Below are the code and all the weights of a small trained network. Each question names an input and a class and asks about switching units off, where a switched-off unit gives its printed mean instead of its output.

import numpy as np


def w(rows, s, z=0):
    codes = np.array(rows[::2]) - 128.0
    scale = np.full(codes.shape[1], s)
    scale[-1] = z or s
    return codes * scale


def f(y):
    return np.maximum(y, 0)


def log_softmax(a):
    a = a - a.max(-1, keepdims=True)
    return a - np.log(np.exp(a).sum(-1, keepdims=True))


def net(x, mask):
    res = np.array(x, float).reshape(1, 7) / 4 @ E
    y = f(res @ A[0][:, :-1].T + A[0][:, -1])
    res = res + np.where(mask, y, B[0][:, -1]) @ B[0][:, :-1]
    return log_softmax(res[-1] @ U[:, :-1].T + U[:, -1])


A, B = {}, {}
E = w([
[110,49,139,249,201],'x0',
[128,127,129,128,128],'x1',
[128,131,128,129,129],'x2',
[128,127,129,127,127],'x3',
[2,148,153,78,186],'x4',
[145,69,19,74,196],'x5',
[191,129,214,83,218],'x6',
],0.0087)
A[0] = w([
[56,129,125,122,129,58],'neuron 1',
[118,138,171,142,102,41],'neuron 2',
[87,174,248,152,50,10],'neuron 3',
[149,73,9,47,222,2],'neuron 4',
[131,180,132,7,61,82],'neuron 5',
[144,168,139,49,85,54],'neuron 6',
[49,129,133,99,157,56],'neuron 7',
[120,99,144,182,162,80],'neuron 8',
[209,117,109,153,89,68],'neuron 9',
[139,126,103,121,140,67],'neuron 10',
[144,123,134,137,126,27],'neuron 11',
[146,139,88,52,116,112],'neuron 12',
[83,156,128,121,160,67],'neuron 13',
[147,152,134,96,115,44],'neuron 14',
[102,109,178,94,162,120],'neuron 15',
[115,116,125,176,168,49],'neuron 16',
[88,124,153,94,139,114],'neuron 17',
[199,105,109,145,102,48],'neuron 18',
[52,133,132,104,154,63],'neuron 19',
[116,89,99,198,194,117],'neuron 20',
[159,109,171,86,164,19],'neuron 21',
[215,135,213,67,245,37],'neuron 22',
[166,131,115,150,102,22],'neuron 23',
[128,112,134,169,155,55],'neuron 24',
[112,122,157,170,130,84],'neuron 25',
[24,118,3,178,25,6],'neuron 26',
[238,120,138,133,137,81],'neuron 27',
[17,132,142,88,177,58],'neuron 28',
[92,83,157,216,182,79],'neuron 29',
[132,122,226,148,103,40],'neuron 30',
[165,124,118,146,114,61],'neuron 31',
[161,116,96,157,79,95],'neuron 32',
],0.018,0.0068)
B[0] = w([
[182,129,145,111,105,167],'neuron 1',
[128,136,110,149,160,157],'neuron 2',
[138,143,90,202,234,243],'neuron 3',
[129,143,95,243,255,223],'neuron 4',
[56,75,121,165,32,236],'neuron 5',
[80,79,135,161,84,194],'neuron 6',
[206,122,130,114,110,183],'neuron 7',
[89,95,116,134,90,184],'neuron 8',
[222,112,146,130,114,182],'neuron 9',
[129,137,122,144,144,137],'neuron 10',
[133,123,126,113,120,130],'neuron 11',
[94,92,113,177,87,180],'neuron 12',
[181,144,126,128,106,161],'neuron 13',
[103,104,127,130,113,149],'neuron 14',
[169,131,150,83,112,181],'neuron 15',
[99,113,125,144,87,169],'neuron 16',
[173,109,131,104,115,170],'neuron 17',
[209,128,122,123,104,169],'neuron 18',
[202,128,130,116,106,181],'neuron 19',
[77,93,105,171,63,222],'neuron 20',
[98,156,161,100,150,163],'neuron 21',
[43,196,155,2,155,241],'neuron 22',
[171,116,140,118,109,147],'neuron 23',
[102,122,118,141,91,160],'neuron 24',
[109,125,97,157,135,163],'neuron 25',
[42,200,166,2,178,251],'neuron 26',
[219,128,142,80,101,186],'neuron 27',
[244,122,135,109,99,216],'neuron 28',
[72,75,140,165,58,227],'neuron 29',
[114,144,111,170,198,189],'neuron 30',
[166,126,98,106,110,147],'neuron 31',
[194,127,144,106,117,172],'neuron 32',
],0.04,0.016)
U = w([
[120,79,104,152,109,140],'0',
[132,178,146,56,190,216],'1',
[254,122,119,109,147,4],'2',
[167,142,73,192,242,150],'3',
],0.006,0.0032)

Each question gives the input, the list of numbers given to net, and the class t.
The units are the neurons (one row each of A and B). Each row of codes is followed by its name. A weight is (code - 128) times the scale printed after its matrix; where a second scale follows, it is the last column's (A, B and U).
mask holds one flag per neuron, in row order. A switched-off neuron (its flag False) gives its mean, the last column of its row in B, instead of its output. The means were averaged over made-up inputs and are rounded, as every weight is.
A unit's drop is (log p(t) with every unit on - log p(t) with that unit switched off) / (log p(t) with every unit on - log p(t) with every unit switched off).
The circuit of an input: a set's keep is (log p(t) with only the set's units on - log p(t) with every unit switched off) / (log p(t) with every unit on - log p(t) with every unit switched off). Starting from the 12 units with the biggest drops (on a tie, the unit counted first), units are removed one at a time, each time the one whose removal leaves the highest keep (on an exact tie, the one counted first), for as long as the keep stays at least 0.8.
circuit, biggest first: the units of the circuit, biggest drop first
k most important neurons: the k neurons with the biggest drops, biggest first
drop of u: that unit's drop, to one decimal
input [2,1,-6,-3,-6,7,-6], class 3: circuit, biggest first -> neuron 4
input [-6,5,7,-1,-3,-7,-1], class 3: 2 most important neurons -> neuron 3; neuron 29
input [-5,-3,-6,0,8,7,7], class 2: 3 most important neurons -> neuron 28; neuron 26; neuron 7
input [-4,6,3,7,7,0,-6], class 2: 4 most important neurons -> neuron 28; neuron 22; neuron 7; neuron 19
input [6,6,7,7,2,8,-3], class 3: 2 most important neurons -> neuron 4; neuron 5
input [5,-8,2,6,5,-8,-8], class 1: 2 most important neurons -> neuron 26; neuron 4
input [3,5,4,0,2,-7,7], class 1: 4 most important neurons -> neuron 22; neuron 4; neuron 15; neuron 21
input [-1,4,-6,-7,2,-3,0], class 3: 2 most important neurons -> neuron 26; neuron 22
input [6,-6,1,3,-7,4,4], class 2: 2 most important neurons -> neuron 27; neuron 5
input [0,3,-3,-6,-1,7,-5], class 3: 2 most important neurons -> neuron 4; neuron 22
input [-1,5,5,2,3,-3,0], class 2: 2 most important neurons -> neuron 4; neuron 26
input [3,0,7,7,-3,6,4], class 3: 2 most important neurons -> neuron 4; neuron 26
input [-2,0,-8,-3,8,-4,-2], class 2: drop of neuron 8 -> 0.0
input [-2,3,-2,2,2,6,4], class 3: circuit, biggest first -> neuron 4
input [-1,8,4,7,-6,8,-6], class 3: drop of neuron 4 -> 4.3
input [-1,1,-6,2,-4,-6,-7], class 1: drop of neuron 26 -> 2.6
